Below is a small trained network, with its code and all its weights. Each question gives an input and a class and asks what happens when units are switched off, that is, made to give their printed mean instead of their output.

import numpy as np


def w(rows, s, z=0):
    codes = np.array(rows[::2]) - 128.0
    scale = np.full(codes.shape[1], s)
    scale[-1] = z or s
    return codes * scale


def f(y):
    return y / 2 * (1 + np.tanh(0.7978845608 * (y + 0.044715 * y**3)))


def log_softmax(a):
    a = a - a.max(-1, keepdims=True)
    return a - np.log(np.exp(a).sum(-1, keepdims=True))


def net(x, mask):
    res = np.array(x, float).reshape(1, 8) / 4 @ E
    y = f(res @ A[0][:, :-1].T + A[0][:, -1])
    res = res + np.where(mask, y, B[0][:, -1]) @ B[0][:, :-1]
    return log_softmax(res[-1] @ U[:, :-1].T + U[:, -1])


A, B = {}, {}
E = w([
[33,119,158,123,200,165,9,243,169,176,15],'x0',
[130,119,117,109,121,145,122,118,123,131,127],'x1',
[144,157,186,240,6,193,28,20,98,86,91],'x2',
[126,123,123,126,121,128,126,129,121,125,128],'x3',
[54,4,142,224,217,138,213,29,155,176,89],'x4',
[189,34,188,96,26,28,60,108,160,202,193],'x5',
[220,95,47,222,75,200,147,223,227,176,131],'x6',
[86,171,18,135,146,44,52,27,254,72,164],'x7',
],0.0061)
A[0] = w([
[138,166,135,148,68,160,55,112,79,86,125,122],'neuron 0',
[195,103,64,196,96,175,129,201,216,166,131,180],'neuron 1',
[125,199,114,119,147,192,134,154,127,63,142,114],'neuron 2',
[95,21,150,192,188,131,184,49,118,151,100,123],'neuron 3',
[135,146,184,206,87,166,90,108,129,90,132,70],'neuron 4',
[86,108,143,97,157,157,42,183,145,168,72,180],'neuron 5',
[136,98,173,124,134,173,187,162,68,161,145,79],'neuron 6',
[87,104,82,154,157,122,118,69,184,128,161,71],'neuron 7',
[110,121,94,62,179,72,210,190,143,165,192,111],'neuron 8',
[126,133,235,141,121,158,162,173,87,144,153,58],'neuron 9',
[161,98,198,76,75,85,67,147,176,175,166,168],'neuron 10',
[144,126,105,127,92,112,186,59,125,93,160,66],'neuron 11',
[148,40,157,124,112,78,104,91,133,189,136,184],'neuron 12',
[195,227,107,56,110,80,79,183,86,100,126,168],'neuron 13',
[111,120,167,139,99,185,194,158,99,151,125,66],'neuron 14',
[200,177,122,94,104,98,163,101,94,132,168,125],'neuron 15',
[97,196,85,152,173,192,192,118,115,65,61,199],'neuron 16',
[73,146,172,64,151,69,135,82,70,127,117,145],'neuron 17',
[105,156,29,102,113,65,99,97,158,78,129,48],'neuron 18',
[182,134,107,157,94,125,254,96,124,90,158,53],'neuron 19',
[153,144,143,114,115,136,197,96,132,100,188,32],'neuron 20',
[96,130,179,207,84,168,110,44,114,136,100,86],'neuron 21',
[72,136,151,128,120,134,95,151,185,150,57,40],'neuron 22',
[57,144,211,66,134,61,101,95,80,74,107,99],'neuron 23',
[164,105,185,103,115,159,150,135,54,164,93,86],'neuron 24',
[108,144,57,129,144,96,80,73,167,121,114,2],'neuron 25',
],0.0091,0.0026)
B[0] = w([
[158,63,124,96,155,150,169,204,178,153,180,209],'neuron 0',
[71,183,148,171,38,250,207,30,161,151,56,254],'neuron 1',
[197,148,56,163,163,131,122,84,69,117,118,191],'neuron 2',
[250,234,170,131,217,219,65,207,131,224,160,251],'neuron 3',
[158,26,89,51,131,111,177,191,184,72,171,196],'neuron 4',
[98,85,200,50,200,104,107,92,110,60,64,243],'neuron 5',
[88,187,57,127,74,34,72,159,190,147,168,205],'neuron 6',
[136,207,94,99,102,79,65,147,160,183,189,197],'neuron 7',
[142,3,115,83,100,122,195,189,201,90,174,242],'neuron 8',
[26,196,69,143,88,47,79,134,136,108,171,199],'neuron 9',
[177,121,42,197,202,94,149,77,14,108,86,232],'neuron 10',
[77,144,179,85,129,129,85,129,130,65,54,195],'neuron 11',
[180,80,62,200,180,104,127,100,46,127,107,219],'neuron 12',
[196,193,176,143,207,180,122,191,139,204,179,244],'neuron 13',
[97,147,101,125,66,41,85,114,107,159,126,186],'neuron 14',
[130,152,173,131,164,152,104,122,114,103,77,200],'neuron 15',
[173,94,31,196,174,75,165,80,51,101,147,248],'neuron 16',
[99,123,133,171,84,208,234,65,172,181,141,221],'neuron 17',
[87,160,88,124,85,78,69,141,146,168,186,207],'neuron 18',
[35,132,211,81,204,147,89,126,117,44,49,215],'neuron 19',
[75,102,205,98,173,125,59,112,116,47,97,177],'neuron 20',
[159,19,142,90,123,102,183,178,169,121,202,215],'neuron 21',
[71,99,209,43,140,113,47,108,137,69,106,187],'neuron 22',
[80,145,158,169,71,201,214,28,151,183,79,231],'neuron 23',
[58,205,93,123,58,65,44,125,179,132,174,206],'neuron 24',
[82,172,106,112,40,55,54,122,158,91,141,190],'neuron 25',
],0.007,0.0092)
U = w([
[53,203,70,125,54,37,29,137,160,148,202,51],'0',
[82,153,154,170,56,219,225,55,155,167,84,244],'1',
[77,113,226,61,202,118,53,140,92,40,35,100],'2',
[222,194,166,124,208,186,75,209,120,221,195,251],'3',
[146,4,97,63,136,104,218,213,182,104,223,62],'4',
[185,97,26,208,201,66,142,74,2,106,107,29],'5',
],0.0083,0.0026)

Each question gives the input, the list of numbers given to net, and the class t.
The units are the neurons (one row each of A and B). Each row of codes is followed by its name. A weight is (code - 128) times the scale printed after its matrix; where a second scale follows, it is the last column's (A, B and U).
mask holds one flag per neuron, in row order. A switched-off neuron (its flag False) gives its mean, the last column of its row in B, instead of its output. The means were averaged over made-up inputs and are rounded, as every weight is.
A unit's drop is (log p(t) with every unit on - log p(t) with that unit switched off) / (log p(t) with every unit on - log p(t) with every unit switched off).
The circuit of an input: a set's keep is (log p(t) with only the set's units on - log p(t) with every unit switched off) / (log p(t) with every unit on - log p(t) with every unit switched off). Starting from the 12 units with the biggest drops (on a tie, the unit counted first), units are removed one at a time, each time the one whose removal leaves the highest keep (on an exact tie, the one counted first), for as long as the keep stays at least 0.8.
circuit, biggest first: the units of the circuit, biggest drop first
unit that matters most: the unit with the biggest drop
top k neurons: the k neurons with the biggest drops, biggest first
drop when u is switched off: that unit's drop, to one decimal
input [-5,8,-6,-5,-7,8,-4,-6], class 5: unit that matters most => neuron 10
input [5,-4,-7,7,3,-6,-6,6], class 4: top 2 neurons => (neuron 8; neuron 1)
input [3,8,1,0,8,8,-3,-6], class 3: top 4 neurons => (neuron 3; neuron 16; neuron 24; neuron 2)
input [-4,-4,-4,1,6,-5,-4,-2], class 3: top 3 neurons => (neuron 3; neuron 1; neuron 10)
input [4,3,-5,-7,3,-7,8,-5], class 1: top 2 neurons => (neuron 1; neuron 10)
input [2,7,6,3,6,4,-8,-6], class 1: top 2 neurons => (neuron 23; neuron 17)
input [1,-1,-6,-5,-2,-8,1,7], class 5: top 2 neurons => (neuron 16; neuron 2)
input [8,-8,1,3,-6,-4,-8,3], class 1: top 3 neurons => (neuron 23; neuron 17; neuron 19)
input [-1,-8,-2,4,-7,5,-3,-8], class 0: top 2 neurons => (neuron 9; neuron 24)
input [4,3,6,-7,5,-3,-1,-2], class 4: top 2 neurons => (neuron 21; neuron 4)
input [0,-1,-7,3,-6,0,-8,3], class 1: top 2 neurons => (neuron 23; neuron 17)
input [-1,-8,-5,7,7,4,-1,-6], class 3: top 2 neurons => (neuron 3; neuron 25)
input [-3,0,1,-2,0,3,2,-4], class 0: top 2 neurons => (neuron 16; neuron 5)
input [3,-8,5,3,-8,-8,-6,-5], class 3: circuit, biggest first => (neuron 13)
input [2,3,5,1,3,-6,-6,6], class 0: top 4 neurons => (neuron 25; neuron 1; neuron 7; neuron 18)
input [5,8,-4,-6,1,4,1,-1], class 2: top 2 neurons => (neuron 5; neuron 16)
input [-7,-4,8,-3,6,5,-7,1], class 4: top 3 neurons => (neuron 21; neuron 4; neuron 1)
input [-6,2,1,-3,-3,-1,5,-4], class 2: drop when neuron 20 is switched off => 0.2
input [-3,7,6,-2,2,7,-4,5], class 5: drop when neuron 10 is switched off => 1.0
input [0,-3,3,5,-7,-3,0,1], class 3: drop when neuron 16 is switched off => 0.0
input [-5,7,3,0,7,-6,1,1], class 3: circuit, biggest first => (neuron 3)
input [8,-8,3,-6,-8,5,-2,1], class 2: drop when neuron 5 is switched off => 2.6
